After every row comes one of two labels: whether the row has a hidden trait. Each part has its own trait and labels.
(in the rows, 100 means zero)
[ 84  79 100 116  97 102 103 111  98 110 114 111 106  93 106  96 124 103
  91  84 103  94  82 133  96  72  93 109  87 106  97 100 111 111  92 111
  98 116 103  98 102  86 101 102  98  71  37 129 102  91  84 107 112 108
 111  87 104 101 103  97 119 107 102 117  99  93 129  96 105 109 104 112
 100  89 112  94 146 113 104 101 100 124 111  99 107  89 119]	rar
[141  98 129 101  85 107 121  70 102  98 116 101  80  65 110  95 101 114
 108  22  98  97  97 117 108  80  88  99  98 122 105  99 119  88  85  96
 102 111  88  95 102  84 102  90  99 101 116  89 100 101  93  97  88  95
  74 103  98 117  94 103 119 110  93 116  98 109 102 100 110 104  92 112
 108  84 110  97 119 103 100  90  72 116 122 112  95  98 109]	rar
[119 114  96  97 109  98  74  95  98 105  92 114  97  83 105  94 105 103
 128  78 111  86  94  78 101  80 103 102 106  90 108  96  95 101  95 104
 108 110 114  74 100  86  99  82  97 104  45  96  83  92  93  65 105 113
  73 112 107  82  95  96 123  94 103  95  92 108  79  88 107 114  75 103
 117 113  84  97 107  96 109  71  97  86  96  84 110 108  98]	rar
[126 119  99 105  73  89  83 106  95  94  87  77 110 110  78  93 104 105
  89  34 118  65 106 128  87  89 108 109 100  80  83  96 130 105  95 102
  95 101 119  76  95  76 113  86 112 106  52 107  92 107  62  88 135 113
 132 106  84  87  87  91 110 100  98  87  87 115  96  92 105 118  87  92
 111 113  68  72 102 106 102  81  91 116 100 110 116 124 102]	Fasip
[131  99 103 108 119  97  84 111 104 116  97 121 108  81 113  97  90 104
 126 109 101  89 109  56  99  83 104  94 110 103  99 100  84 112  91 101
 104 107 106  88 103  91  91  98 105 101  85 122  64  93  95  91 102  97
  85  85 118  94 100 109 117  97 121  96 102 110  74  96 110 110  80  97
 115 105  71  98 105  97 105  73  95  87  97  88 115 106 105]	rar
[115 111 113 100  91  85 109 109 111 106 108 110 110  99  99  94 109 109
 103 156  94 102 113  72  97  74 111 112  94 108  89  96 100  98  89 104
 111 107 113 111 101  91 102  92 103  81  27  97  90  94 104  75 136 111
  95  72  95 109 104  99 115  96  96  97  98 108  74  93 104  91  84  99
 115 103  68  93 100 105 105  63 103  73 101  96 127  93 113]	rar
[124  77 105  79  94 102  87  89 114 114 102 105  92  88 108 102  97 106
  88 151  71 104 111  81  94  77  93  83  93 127 115 104 109 104 107 113
  94 106 100 127 104  93 107 112 100  95  94  81  92  92 136  75  88 100
  91 104  95  85  92 110 123 104 103 111 101 104 124  95  89  82 103  91
  99 105  85 120  84 128 105  98 105  77 112  90  99  71 102]	Fasip
[144  53 104 119 146  88  72 144  98 107 137 145 109  34  79 125 154  96
  78  45 103 124 118  24  84  54 104  59  99 127  98 107 137 107  80 127
 112  98  94  79 112  89  69 109  96  64  83 109 147  70  88  57 107  85
  90  98 106  89  89 124 135 112 108 135  81  90 173 107 104  79  72 100
 123  53 151 123 103 109 111  86 130 102  89  60  68  92 113]	rar
[109  86 110 115  93  96  95 105  89  95 117  87 107  92  97 111  97 102
 112 192  93  72  94 152  98  82  98 102  86 101 103  89  73  76  99  88
  90 114 112 126  98 103 108  91 106 103  76  97 104 103  85 100 100  96
 130 134  90 103  89 101 118  89  91  88 104 106  75  93  99  86 124 104
 105 102  53  89  81 104  92  68  87  71 104  98 103 105 111]	rar
[ 97  94 106 106  94  91 107 135 107 104  95 122 125  94 100  96  89 100
 124 135 108  96 102  71  92  67 108  69  91 110  90  97  79  97 110 111
  91 113 111 124 101  89  91 118 105  81  54 107 108  82  83 120  97  90
  65  85 108  96 102 102 124 109  99 104 101  95 112  99 100 107 107  98
  98 102  76  94 106 109  91  75 102  89  93 101 114  72 109]	Fasip
[ 99  90  81 103  83  92 101 101  89  95  85  86 101  81 105 107  97  98
 102  93 108  80 112 135  99  74  98  88  93  85 100  94  78 102 102  90
  81 122 112 127 101  86 108  92 112  82  84  76  88 101  70  98 102  88
 101 139  92  99  92 103 116 100  96  91 100 103  89  97  93  93 100  95
 104 113  70  85 103  95  88  85 102  95 110  95  94  98 118]	Fasip
[109  91 102  85 101 101 105  60  99  97 105  90  78  89 111  94 111 119
 108  90  96  81  88 131  98  66  96  94  96  99 102  97 117 100  96 100
  96 120 101 112  96  87 106  86  89 104  82  94  72 105 116  93 103 112
  66  93  97 114  97  99 114 100  71 108 111 107  87  90 115 115  75 107
 105  88 114 102 132 101  96 101  83 128 125 114 102  96 104]	rar
[111 110  91 104  97 102 101  73  98 100 103  81  86  91 111  98  95 111
 109 161 103  95  98 118  97  86  83 114 100  82 100  98 114 109  91  90
  96 124 113 117  97  76 114  91 100 107 100 108  76 104  80  83 114 108
  72  98 108 118  95  91 112  97  88 107 114 108  64  95 107 111  84 108
 103 109 106  88 155  99  95 102  72 123 122  96 119 110 109]	rar
[137 112 109 109  86 100 110 134  88 105  98 108 121  99 109  91 121 103
  99  84  98  77  84 151 100  85  90 133  96  99  97 103 113  98  87 103
 108 101 107  66  97  82 104 103  97 116  81 111 111  96  41  92 103 106
 114  95  92  89  98  88 114 106  99 120  94 101 100  90 106 118 103 107
 107 106  80  70 121 117 112 103  94  73 114 108 117 105 115]	Fasip
[ 99 100 109 117 104  97  84 131  90 116  95 113 122 115 108 102 102 108
 106 146  86  82 119 110  86  85 102 105 111 117 101  95  71 108  91 110
  93 101 105  90  93 108  97  87  96 115  79 132  71  92  73 103  95  93
 131  95 106  94 103  96 116  96 102  99 101 102  66  92 113  97  98 101
 107  83  52  84  86 101 102  75  94  66 109 116 122  98 116]	Fasip
[126  96 124 106 106 106  84 116 102 101 123  75 112  78  95 112 106  93
  92 140 114  87  86 122  90 102  94  98  92 112  92  96  76  78 112  98
 102 106  94 107  99  98 107 110  99 123 104  92 103 106 115 111 104  99
 112 115  97 106  88  97 115  93  86  91 111 117 106  94  99  98 108 111
  90 117  62 102  97 118 102  68  84 148 108  96  95 109 101]	rar
[ 53 108 106  97  90 104  85  72  96 101 100  79  89 135  99  87  92 114
 127  61 118  82  89 171  91  88  96 119 100  82  89  87 111 115 101 101
  91 115 122 125  92  94 111  78  91 105  46 119  75 102  99 101 111 126
  94  94 106 100  98  90 109  88  91  91 110  99  88  85 106 139  96 108
  94 115 114  88 129 107  93  93  72  95 121 109 123 104  95]	Fasip
[100 110 125 100 104 100  59  90 102  99  95  99  97 107  88  93  93 102
 144 129 121 110 102 121  96  88  96 105  97 104  98  88 110 106  94 102
  96  97 118 101  98  99  97  72  96 112  45  93  98  98  74  76  94 113
  93 127 105  92  82 100 117  93  92  95  97  98 119  87 101 129 101 109
  97 110 132  90 106 107 103  83  83 148 104  94 109 104  84]	Fasip
[102  96 106 113  93  97 106 133  92 111  93 106 125 107 118  92 128 119
  99  62 110  82  90 151  96  86 102 110 103 111  94  97  74 106  94 113
  96 104 106 106  96  99 100 104  95 108  52 132  90  95  85 125 108 101
 113  80 108  96 101  96 114 109  96 107 102 101 114  90 111 126  96 106
  99  87  94  94 123 109  99  92 103 116 117 113 111  93 118]	rar
[152 112 123 100  84  97  97  93  97 107 100  94 109 108 113  83 112 117
  92 122  94  62  95 145 102 105 102 104 113 109  91  97  97 102  96 108
  98 100 103 101  98  89 113 100 105 146  95 104  81 105  95 105  92  99
 121 113 103  87  93  86 117 108 110 103  93 111 127  85 103 116  90  90
 105  98  91  89  86 109 111  97  87 135 116 105  99 102 103]	rar
[132  98 118  99  91 106 124  70 104 100 113  98  85  80 112  89  85 107
 111 114  93  85  93  92 101  82  90 107  97 107 106 100 130  95  87  86
 100 112  96  76  99  80 109  89 104 100 108 104  84 103  53 103  82  98
  86  97  99 117  95  95 116 105  99 118  98 110  73  99 112 106  97 109
 107  98  97  82 139 101 101  99  65  48 118 120 112 111 114]	rar
[132  90  86  92  91  96  96 100  93  93  93  82  98  72  92 106 123 100
  99  77 104  72  96  91  91  79 102  83  85  89  93  97 119  86 110 110
 100 106 102  86 107  96 102  88  99  95  33  93 129 100  85  73 108 110
  92 104  81  81  87  98 118  99  85  86 100 114 104  94 109 100 102 100
 119  97  63  93  95 100  85  74 117  87 103  96 106 112 112]	Fasip
[ 70  93 113 115  99 101 100 124  91 112 116 105 116 108  99  95 122 114
  95 148  96  86 107 133  80  76 101 112 101 114  94  94  97 118  93 115
  96 107 113 116 100 101  96  90  94  86  78 138  87  96  87 108 107 104
 116  78 104  93 108  99 115  99 111 100  99  94 114  94 113 116 105 102
 100  83 101  90 108 108  98  89  96  97 115 117 119  90 114]	Fasip
[128  88 109 106  91 110  77 110 104 111 120  82 108  93  90 109 102 101
  95 130  96 106  97 105  85  88  84 100  87 127  98 103 108  95 104 107
 100 106  98 137 101  93 113 113  94 118 114 109  97  91 132  87 101 106
 105 102 107  99  99 101 121  96 104  92 103 111 120  99 100 106 114 113
  92 116  76 118  92 131 101  86  86  84 103  86 114  80 102]	Fasip
[104  92 111 103  97  91 116 124 107 101 101 109 118  92  99  93  96 100
 123 121 102  94  98  93  95  68 108  63  93  98  94  94  79  93 116 107
  87 118 113 115 101  93  93 114 109  85  28 116 116  91  71 139  97  93
  71  92 103  95 101 105 117 108 104 100 107  97 109 101  95 104 116  92
  99  97  79  97 109 101  91  75 103 127  93  99 119  81 105]	Fasip
[ 85  92 103 117  88 102  91 118 100 112 115 101 115 109  93 100 105 105
  99  99  90 100 108 120  83  68  92  93  89 114 108 100 101 104  97 114
  97 110 111 122  96  86 105 102  92  90  76 129  97  82 111  97 112 107
 111  85 107 101 112 104 122 100 105  98 101  95 114  91 106 108 114 116
  96 105  82 103 115 124  99  78  86  72 101 102 123  75 112]	Fasip
[144  66  95  95 103  98  90 114 101 106  72 113 113 102 117  94  85  97
 134 171 110  78 102 100  94  84 105  94  95 103  93 100  93 108 111 106
  97  87 105 120  99  98  95 105 103 102  63 134  86 101 117 117  95  89
 101  70 114  90  94  96 117 106  94  88 112 112  94 101 108 123 117  98
 107  98  76 102  98  97  83  89 105  85 110 100 109 101  97]	Fasip
[134  86 122 108  96 101 115  92  98 100 113 102  96  79 115  95 129 115
  98  85 121  88  79 144 105  80  96  90  99 123 107  96  91  93  95 106
  99 109  86 112 101  94 101  98 100 104  75 105  95 104 109 124  92  95
  97 100 104 106  92 100 116 113  89 110 100 112 153  95 104 109  93 108
 100  81 101 103 115 109 104  86 102 144 117 104  76 100 113]	rar
[114 109 113 110  79 109  87 102 105 101 117  74 108 102  92 104  81 102
  99 150  95  90 104 121  87  91  89 110  86 134  84  96  90  85 100 102
  99 103 100 122  98  95 117 103  95 113  98 102  85  96 131 103 101 108
 119 101 101 110 103  86 114  94  92  83  99 111 104  91 105  98 111 118
  93 117  42 104  81 126 101  65  74  99 100 114 119  83 101]	rar
[125  96 103 118 106  92  86 130  88 111 121 114 116  74  93 108 130 105
  83  82  88  88 115  82  89  75 105  94 103 117  97  99 106 106  83 110
 105 106 104  90 103  91  93  95  98  92  90 116 105  86  69  71 114 100
 115  97  98  85 102 116 118  97 114 102  87 102 102  93 110  91  83  99
 120  86  68  96  89 107 108  70 113  84  95  92 107 103 119]	rar
[ 97 103 108 110  89 101  84 110 107 110 105 105 112  99  91  99  88 103
 113  89  96 111 122  88  86  79  95  77  94 131  95  96  97  96 102 120
  88 111 105 127 103  90  97 100  94  91  78 119  98  83 108 109  91  98
  81  96 115 102 108 100 115 105 101 100  97  91 124  99 103 112 110 111
  93 107  87 106  95 114  93  67  81  84  90 113 122  68 103]	Fasip
[114  75 106 110 126 107  73 104 104 105 101 118 103  60 102 115  81  87
  97 177 101  86 106  91  81  76  96  90 100 133 106 100  84  85 106 114
 103 100  90  54 102  91  89  97  92  94 160 109  99  86 132  97  86  88
  88 112 108 114  99 106 123 103  74 104  94 104  90 102 106  84  93 118
  98 105  74 127  89 113  96  78  78  99  88 108  88  86  95]	Fasip
[156 104  95 106  93  92 119  92  93  92  86  95  94  73 106 103 116 103
  96  17 110  91 123 121 101  79  89 124  97 106  96  98  97 101  93  94
 103 109 112 129 102  86 101  89 104  94 141  83  96 110  90  65 116  85
  72 106 102 125 101  94 121 104  83 106 113 104  84 100  99 109  90 110
 104 110 110  97 110 102  93  94  89  90 133  89 114 106 107]	Fasip
[107  89 103 108 105 105  83  96 103 110  91 112  97  82 112 100  63  97
 117  99  93  81 116  89  90  83  97 102 105 119  79  96  83  95  95 102
  96 103  94  57  96  94  98  80 101  97  87 115  63  96 103 108  74  95
 102 105 110 110  99  97 119 100  91  95  96 107  49  96 109  87 102 107
 105 106  55  92 105  97  98  73  69 122  97 118 115 101 108]	rar
[ 95  84 104  92  83 106 104 110 101 112  86  88 115  91 105  94  82  96
 107  83  97  98  97 114  96  78  88 126  86  99 110 102 138 112 101  96
  99  91 102  54  98  90 105  91 107  87  46 103  89 102  36  82  98 111
 114  86  85  82  87  94 115  99  99 108 102 111  82  95  98 104 123 100
 107 116  79  70 131 123 105 104 104 110 122 107 119 114 114]	Fasip
[105 107 120 117  96 102 102 110  96 106 114 105 113  86  99 103  86 109
 106   0  86 104 136  89  90  77  98 107 102 127  91  90  88 106  83  99
  97 104 103 107 102 101  94  76 103  88  87 116  73  97  78  96  91  90
 106  89 105 109 110  90 119  93 115  91  98 101  77  94 110  95 108 105
 112  89  69  88  87  96  98  64  83  75 112 116 128  97 114]	rar
[130 105 112 109 113  99  78 127 103 101 112  75 117  70  88 116 110  89
  73  52 114  96 106 108  85  92  94 106 100 112  99  98  84  96 113 105
 102 103 104 102  97  89 102 112 102 117 166  93  97 106 112  91 127  94
  95 108 106 111  92 103 115 100  79 103 113 108 106  99  98 105  90 108
  86 126  89 102 108 120 103  90  84 121 110  88 100 111  97]	rar
[100  86 117  88 102 104  88 108  96 115  85  95 106  99 116  97  96 112
  93 146  91  87 119 114  90  92 105  92 109 119  93  97  81 120 107 111
  88  95 100 107 100 112 101  73 100 119  76 113  64 111  91 109  86  97
 108  88 100  82  93  91 115  99  96  99 109 108  95  88 103 112 102  86
 102  87  93  91  94 107  96  99 109 105 138 116 101  97 105]	Fasip
